Here is a tiny trained network, its code and every weight. The questions are about switching its units off for an input and a target symbol, where a switched-off unit gives its printed mean instead of its output.

import numpy as np


def w(rows, s, z=0):
    codes = np.array(rows[::2]) - 128.0
    scale = np.full(codes.shape[1], s)
    scale[-1] = z or s
    return codes * scale


def f(y):
    return y / 2 * (1 + np.tanh(0.7978845608 * (y + 0.044715 * y**3)))


def softmax(a):
    e = np.exp(a - a.max(-1, keepdims=True))
    return e / e.sum(-1, keepdims=True)


def log_softmax(a):
    a = a - a.max(-1, keepdims=True)
    return a - np.log(np.exp(a).sum(-1, keepdims=True))


def net(x, mask):
    ids = ['ΓΔΨαβεζλμστφω'.index(c) for c in x.split()]
    T = len(ids)
    res = E[ids] + P[:T]
    u = 0
    for l in range(2):
        r = res
        for j in range(2):
            rows = slice(4 * j, 4 * j + 4)
            q, k, v = (r @ M[l][rows].T for M in (Q, K, V))
            z = softmax(np.where(np.tri(T) > 0, q @ k.T / 4**0.5, -1e9)) @ v
            o = O[l][rows]
            res = res + np.where(mask[u + j], z, o[:, -1]) @ o[:, :-1]
        u += 2
        y = f(res @ A[l][:, :-1].T + A[l][:, -1])
        res = res + np.where(mask[u : u + 8], y, B[l][:, -1]) @ B[l][:, :-1]
        u += 8
    return log_softmax(res[-1] @ U[:, :-1].T + U[:, -1])


Q, K, V, O, A, B = {}, {}, {}, {}, {}, {}
E = w([
[79,94,73,114,169,53,142,216,159],'Γ',
[111,162,134,132,158,170,95,116,129],'Δ',
[136,17,108,170,117,188,149,45,166],'Ψ',
[124,165,151,116,136,174,129,112,133],'α',
[179,163,20,125,135,131,186,75,89],'β',
[126,146,169,169,149,125,99,112,120],'ε',
[103,68,105,203,155,71,179,128,89],'ζ',
[194,50,35,118,101,95,100,89,162],'λ',
[120,166,124,124,121,177,109,157,148],'μ',
[197,100,165,3,119,139,115,156,107],'σ',
[131,133,155,162,98,147,136,191,166],'τ',
[148,144,189,163,118,100,131,109,124],'φ',
[131,169,138,156,157,179,204,144,48],'ω',
],0.025)
P = w([
[116,154,128,100,69,111,116,116,98],'0',
[239,185,124,143,125,131,87,178,125],'1',
[136,157,155,89,135,92,163,89,226],'2',
[199,151,143,130,172,117,139,141,208],'3',
[157,97,110,139,97,150,66,166,8],'4',
[17,88,110,105,78,90,119,46,117],'5',
[73,54,119,125,114,118,97,96,57],'6',
[175,67,151,189,215,142,87,131,112],'7',
[119,82,131,192,197,138,108,58,208],'8',
],0.014)
Q[0] = w([
[128,123,136,157,98,149,133,85,149],'L0H0',
[162,102,122,130,96,146,132,128,108],'L0H0',
[141,124,78,143,130,151,147,121,119],'L0H0',
[117,177,126,161,148,134,124,135,146],'L0H0',
[160,182,173,120,176,130,124,177,111],'L0H1',
[154,73,156,50,127,102,49,141,158],'L0H1',
[248,128,114,141,137,163,122,111,142],'L0H1',
[153,41,100,131,78,172,116,126,16],'L0H1',
],0.016)
K[0] = w([
[98,146,128,109,148,111,134,155,120],'L0H0',
[145,146,111,146,150,133,120,144,135],'L0H0',
[117,106,157,135,154,164,149,139,128],'L0H0',
[94,127,135,116,75,150,91,139,101],'L0H0',
[98,151,151,151,81,132,84,191,83],'L0H1',
[167,24,120,79,139,68,13,167,162],'L0H1',
[175,95,87,156,51,169,75,95,49],'L0H1',
[253,125,124,175,212,177,122,140,150],'L0H1',
],0.016)
V[0] = w([
[116,140,95,126,74,142,106,96,141],'L0H0',
[118,91,128,125,125,102,107,104,135],'L0H0',
[138,112,153,146,146,180,113,119,138],'L0H0',
[132,100,137,109,94,130,94,120,93],'L0H0',
[122,143,132,135,35,104,155,154,120],'L0H1',
[152,128,157,169,182,75,92,87,92],'L0H1',
[151,131,94,143,3,178,201,202,172],'L0H1',
[122,132,110,92,162,109,96,92,109],'L0H1',
],0.0065)
O[0] = w([
[156,139,96,113,54,174,150,97,183,179],'L0H0',
[112,105,134,81,104,184,182,171,179,74],'L0H0',
[127,69,168,169,140,145,108,74,128,95],'L0H0',
[164,141,162,93,97,159,106,148,135,131],'L0H0',
[160,76,136,162,120,122,123,92,198,67],'L0H1',
[69,132,94,138,174,70,154,182,91,153],'L0H1',
[179,58,123,241,64,253,86,66,183,246],'L0H1',
[105,155,174,115,162,79,93,131,105,208],'L0H1',
],0.0046,0.0014)
A[0] = w([
[61,115,201,152,99,148,85,161,150,133],'L0N0',
[152,127,91,84,97,120,187,127,106,58],'L0N1',
[96,197,174,128,110,169,151,173,132,159],'L0N2',
[127,150,168,135,121,165,254,145,70,2],'L0N3',
[45,188,186,175,148,126,95,136,132,63],'L0N4',
[67,96,169,94,153,206,100,156,149,50],'L0N5',
[102,88,82,119,97,102,77,219,196,55],'L0N6',
[131,62,109,91,188,94,164,152,94,40],'L0N7',
],0.0097,0.0079)
B[0] = w([
[151,208,109,76,72,153,128,36,110,233],'L0N0',
[202,244,122,135,101,158,137,154,167,175],'L0N1',
[111,119,174,189,211,12,30,77,119,251],'L0N2',
[145,18,97,96,125,49,1,22,172,162],'L0N3',
[130,127,91,90,75,71,133,200,175,189],'L0N4',
[110,123,144,165,119,41,89,113,111,152],'L0N5',
[155,112,129,93,193,106,143,33,28,255],'L0N6',
[126,120,95,182,79,192,149,91,227,237],'L0N7',
],0.0084,0.0026)
Q[1] = w([
[76,57,156,104,101,101,113,122,183],'L1H0',
[80,212,113,142,117,120,166,80,149],'L1H0',
[93,126,66,63,45,140,139,106,84],'L1H0',
[141,183,98,130,110,88,140,125,255],'L1H0',
[213,141,128,67,144,83,94,99,221],'L1H1',
[181,107,72,203,183,115,125,99,88],'L1H1',
[154,140,203,181,173,169,114,224,140],'L1H1',
[174,103,135,64,114,158,97,136,48],'L1H1',
],0.014)
K[1] = w([
[69,81,175,102,143,159,117,93,192],'L1H0',
[110,170,85,118,144,101,177,22,155],'L1H0',
[183,155,167,135,180,92,162,121,224],'L1H0',
[75,171,147,82,17,79,159,69,108],'L1H0',
[120,142,107,23,21,97,108,79,92],'L1H1',
[181,91,43,178,118,105,92,122,82],'L1H1',
[90,135,155,154,102,178,107,182,30],'L1H1',
[253,135,147,114,163,130,88,180,156],'L1H1',
],0.014)
V[1] = w([
[89,108,229,201,107,139,129,136,125],'L1H0',
[132,122,156,131,238,128,164,104,60],'L1H0',
[172,210,116,192,75,87,133,173,140],'L1H0',
[157,68,88,155,13,56,17,174,167],'L1H0',
[90,98,24,68,158,171,36,205,182],'L1H1',
[117,117,16,195,132,63,78,135,157],'L1H1',
[31,209,60,161,205,246,3,135,170],'L1H1',
[88,62,126,140,118,146,230,108,146],'L1H1',
],0.007)
O[1] = w([
[203,130,153,114,85,100,211,70,54,28],'L1H0',
[210,187,118,166,201,145,126,160,214,111],'L1H0',
[190,54,159,116,186,72,143,105,215,169],'L1H0',
[97,100,22,78,27,108,113,90,46,197],'L1H0',
[120,186,62,40,165,112,2,38,170,86],'L1H1',
[138,133,117,60,66,119,106,176,221,245],'L1H1',
[65,182,231,48,154,106,186,34,153,3],'L1H1',
[159,118,144,107,112,162,70,162,25,73],'L1H1',
],0.0076,0.0058)
A[1] = w([
[123,186,182,47,140,81,108,166,128,1],'L1N0',
[101,90,75,129,134,170,172,175,170,66],'L1N1',
[133,60,63,124,124,117,143,111,162,107],'L1N2',
[87,49,124,153,159,86,111,97,126,59],'L1N3',
[172,110,131,75,133,102,151,120,171,88],'L1N4',
[137,81,62,153,159,157,138,123,85,37],'L1N5',
[132,185,140,102,133,38,118,182,108,135],'L1N6',
[182,156,207,10,94,145,94,204,116,152],'L1N7',
],0.011,0.01)
B[1] = w([
[143,52,76,196,185,247,91,150,73,135],'L1N0',
[174,114,137,112,111,104,142,85,79,181],'L1N1',
[60,148,183,130,118,165,139,136,95,255],'L1N2',
[224,158,91,150,177,128,131,156,152,173],'L1N3',
[90,134,97,121,88,128,87,139,83,170],'L1N4',
[121,154,156,114,143,94,152,115,186,194],'L1N5',
[62,127,87,84,197,181,133,115,120,147],'L1N6',
[231,100,170,94,176,121,123,141,113,151],'L1N7',
],0.014)
U = w([
[190,241,14,111,75,203,219,138,157,252],'Γ',
[175,42,88,51,127,129,129,115,143,196],'Δ',
[127,100,128,78,125,89,113,15,168,115],'Ψ',
[83,42,165,130,131,103,96,148,217,116],'α',
[152,34,104,148,78,230,140,52,172,101],'β',
[72,228,254,155,163,124,121,124,82,100],'ε',
[133,94,59,207,154,33,50,36,81,101],'ζ',
[100,226,200,159,140,218,113,210,107,17],'λ',
[91,89,123,144,173,162,108,94,80,47],'μ',
[76,63,97,111,77,126,54,154,130,120],'σ',
[121,211,192,170,142,154,90,125,6,49],'τ',
[82,84,120,212,128,103,149,228,72,135],'φ',
[62,122,82,57,183,52,191,156,110,244],'ω',
],0.0068,0.0044)

Each question gives the input, a string of symbols that net reads in full, and the target symbol t.
The units are the heads (4 rows each of Q, K, V and O) and the neurons (one row each of A and B). Each row of codes is followed by its name. A weight is (code - 128) times the scale printed after its matrix; where a second scale follows, it is the last column's (O, A, B and U).
mask holds one flag per unit, layer by layer, with each layer's heads first. A switched-off unit (its flag False) gives its mean, the last column of its rows in O or B, instead of its output. The means were averaged over made-up inputs and are rounded, as every weight is.
A unit's drop is (log p(t) with every unit on - log p(t) with that unit switched off) / (log p(t) with every unit on - log p(t) with every unit switched off).
The circuit of an input: a set's keep is (log p(t) with only the set's units on - log p(t) with every unit switched off) / (log p(t) with every unit on - log p(t) with every unit switched off). Starting from the 12 units with the biggest drops (on a tie, the unit counted first), units are removed one at a time, each time the one whose removal leaves the highest keep (on an exact tie, the one counted first), for as long as the keep stays at least 0.8.
circuit, biggest first: the units of the circuit, biggest drop first
top k neurons: the k neurons with the biggest drops, biggest first
top k neurons in layer l: the k neurons of layer l with the biggest drops, biggest first
input Δ μ β ζ τ, target Ψ: top 2 neurons in layer 0 : L0N0; L0N2
input α α Δ Ψ ζ φ β φ, target Δ: circuit, biggest first : L1H1; L1N7; L1N2; L0N7
input Ψ φ ε, target τ: circuit, biggest first : L1H1; L1H0
input φ ε Γ β ω τ, target λ: top 2 neurons in layer 0 : L0N6; L0N7
input Δ Γ β Γ τ σ μ, target λ: top neuron : L0N6
input φ Δ μ, target φ: circuit, biggest first : L1H1; L0N2
input Γ α α σ μ, target ε: circuit, biggest first : L1H1; L0N2
input μ λ λ α σ α Ψ ζ τ, target ε: top 2 neurons in layer 0 : L0N0; L0N3
input ζ Ψ ζ λ, target σ: circuit, biggest first : L1H1; L1N4
input σ β μ, target ζ: circuit, biggest first : L1H1; L0N2
input τ φ ω, target ζ: top 3 neurons : L0N3; L0N2; L1N3
input μ Γ Δ σ ζ τ, target μ: top 2 neurons : L1N0; L0N2
input σ β α Ψ ε ω φ, target τ: top 2 neurons in layer 1 : L1N5; L1N7
input σ σ β β λ τ φ τ, target σ: top 3 neurons in layer 0 : L0N0; L0N6; L0N2
input Γ Γ ε, target λ: circuit, biggest first : L0N6; L1H0
input φ φ φ φ, target φ: circuit, biggest first : L1H1
input σ α λ ε μ Δ φ, target ω: circuit, biggest first : L0H1; L1N6; L0N4
input μ τ λ, target σ: top 2 neurons : L1N2; L1N4
input ω λ φ λ τ, target σ: circuit, biggest first : L0N0; L1H0
input α β ζ Γ λ φ, target Δ: top 3 neurons : L1N7; L1N2; L0N7
input Γ λ β α, target λ: circuit, biggest first : L1H0
input ζ β β τ, target Δ: top 3 neurons : L1N7; L1N2; L0N7
input λ λ Ψ α Ψ β μ ε, target τ: top 2 neurons : L0N3; L0N6
input λ Δ ε ε β σ φ μ ε, target ζ: top 3 neurons : L1N2; L0N0; L0N4
input σ μ β Γ λ μ φ ε, target σ: circuit, biggest first : L1H0; L1H1
input σ σ Δ σ β σ ω, target ζ: top 2 neurons : L0N3; L1N3
